Here is a tiny trained network, its code and every weight. The questions are about switching its units off for an input and a class, where a switched-off unit gives its printed mean instead of its output.

import numpy as np


def w(rows, s, z=0):
    codes = np.array(rows[::2]) - 128.0
    scale = np.full(codes.shape[1], s)
    scale[-1] = z or s
    return codes * scale


def f(y):
    return y / 2 * (1 + np.tanh(0.7978845608 * (y + 0.044715 * y**3)))


def log_softmax(a):
    a = a - a.max(-1, keepdims=True)
    return a - np.log(np.exp(a).sum(-1, keepdims=True))


def net(x, mask):
    res = np.array(x, float).reshape(1, 7) / 4 @ E
    y = f(res @ A[0][:, :-1].T + A[0][:, -1])
    res = res + np.where(mask, y, B[0][:, -1]) @ B[0][:, :-1]
    return log_softmax(res[-1] @ U[:, :-1].T + U[:, -1])


A, B = {}, {}
E = w([
[96,169,98],'x0',
[168,219,96],'x1',
[194,93,114],'x2',
[169,172,70],'x3',
[194,181,141],'x4',
[70,90,1],'x5',
[170,67,182],'x6',
],0.0079)
A[0] = w([
[128,152,121,245],'N1',
[146,122,147,34],'N2',
[236,175,54,160],'N3',
[174,138,244,131],'N4',
[175,77,243,118],'N5',
[156,149,111,56],'N6',
[85,183,126,138],'N7',
[123,60,138,84],'N8',
[136,147,99,114],'N9',
[150,91,220,98],'N10',
[161,148,108,77],'N11',
[111,65,76,125],'N12',
[189,172,79,131],'N13',
[147,144,144,24],'N14',
[116,36,115,90],'N15',
[145,221,176,244],'N16',
[90,7,51,134],'N17',
[81,181,118,173],'N18',
[139,63,103,114],'N19',
[100,85,135,41],'N20',
[163,166,83,91],'N21',
[138,121,140,3],'N22',
[147,81,80,117],'N23',
[145,123,144,8],'N24',
[47,207,135,142],'N25',
[165,161,94,53],'N26',
[63,100,125,60],'N27',
[90,89,128,68],'N28',
],0.012,0.0061)
B[0] = w([
[191,144,161,194],'N1',
[10,77,98,120],'N2',
[221,119,106,236],'N3',
[102,67,156,253],'N4',
[86,33,180,254],'N5',
[177,80,111,128],'N6',
[116,163,198,164],'N7',
[66,104,63,157],'N8',
[182,105,130,141],'N9',
[123,64,129,212],'N10',
[124,141,137,135],'N11',
[117,196,97,177],'N12',
[204,113,117,191],'N13',
[73,66,113,120],'N14',
[71,117,54,175],'N15',
[153,133,183,255],'N16',
[107,254,82,231],'N17',
[123,164,216,181],'N18',
[71,140,94,154],'N19',
[92,106,78,134],'N20',
[197,87,117,161],'N21',
[72,68,89,112],'N22',
[112,216,105,152],'N23',
[69,91,100,116],'N24',
[100,175,217,189],'N25',
[190,76,101,144],'N26',
[134,166,62,151],'N27',
[113,131,79,142],'N28',
],0.0085,0.0091)
U = w([
[115,156,162,50],'0',
[96,203,46,2],'1',
[134,132,121,243],'2',
[81,2,134,70],'3',
[182,85,91,43],'4',
],0.0099,0.0049)

Each question gives the input, the list of numbers given to net, and the class t.
The units are the neurons (one row each of A and B). Each row of codes is followed by its name. A weight is (code - 128) times the scale printed after its matrix; where a second scale follows, it is the last column's (A, B and U).
mask holds one flag per neuron, in row order. A switched-off neuron (its flag False) gives its mean, the last column of its row in B, instead of its output. The means were averaged over made-up inputs and are rounded, as every weight is.
A unit's drop is (log p(t) with every unit on - log p(t) with that unit switched off) / (log p(t) with every unit on - log p(t) with every unit switched off).
The circuit of an input: a set's keep is (log p(t) with only the set's units on - log p(t) with every unit switched off) / (log p(t) with every unit on - log p(t) with every unit switched off). Starting from the 12 units with the biggest drops (on a tie, the unit counted first), units are removed one at a time, each time the one whose removal leaves the highest keep (on an exact tie, the one counted first), for as long as the keep stays at least 0.8.
units of the circuit, in order: the units of the circuit, biggest drop first
unit that matters most: the unit with the biggest drop
top k neurons: the k neurons with the biggest drops, biggest first
drop when u is switched off: that unit's drop, to one decimal
input [-2,8,4,6,-6,7,3], class 1: unit that matters most : N17
input [3,4,-3,-1,-1,5,-8], class 0: top 3 neurons : [N25; N18; N7]
input [8,5,-3,5,-6,-7,-5], class 0: units of the circuit, in order : [N25; N18]
input [6,4,-6,8,4,0,-6], class 0: units of the circuit, in order : [N25; N18]
input [-4,-5,-1,5,5,6,-6], class 1: units of the circuit, in order : [N17; N5]
input [0,3,-1,-1,8,-1,-6], class 4: units of the circuit, in order : [N3; N17]
input [-7,3,-7,-2,-5,-7,-3], class 3: units of the circuit, in order : [N17; N4]
input [-8,8,-8,7,4,3,-3], class 4: units of the circuit, in order : [N3; N13]
input [-3,-3,2,-3,0,2,2], class 1: top 2 neurons : [N17; N4]
input [5,6,-6,2,-1,7,3], class 0: top 4 neurons : [N25; N18; N7; N15]
input [2,-2,1,8,-1,4,-2], class 1: top 2 neurons : [N17; N5]
input [-3,7,7,1,8,-7,3], class 4: drop when N4 is switched off : -0.2
input [7,-7,5,-5,2,3,5], class 1: drop when N17 is switched off : 0.2
input [-5,7,-6,6,2,6,-4], class 4: unit that matters most : N3
input [2,-5,-1,-2,7,6,-6], class 1: drop when N5 is switched off : 0.2
input [8,7,-3,-3,-8,-1,-1], class 0: drop when N18 is switched off : 0.1
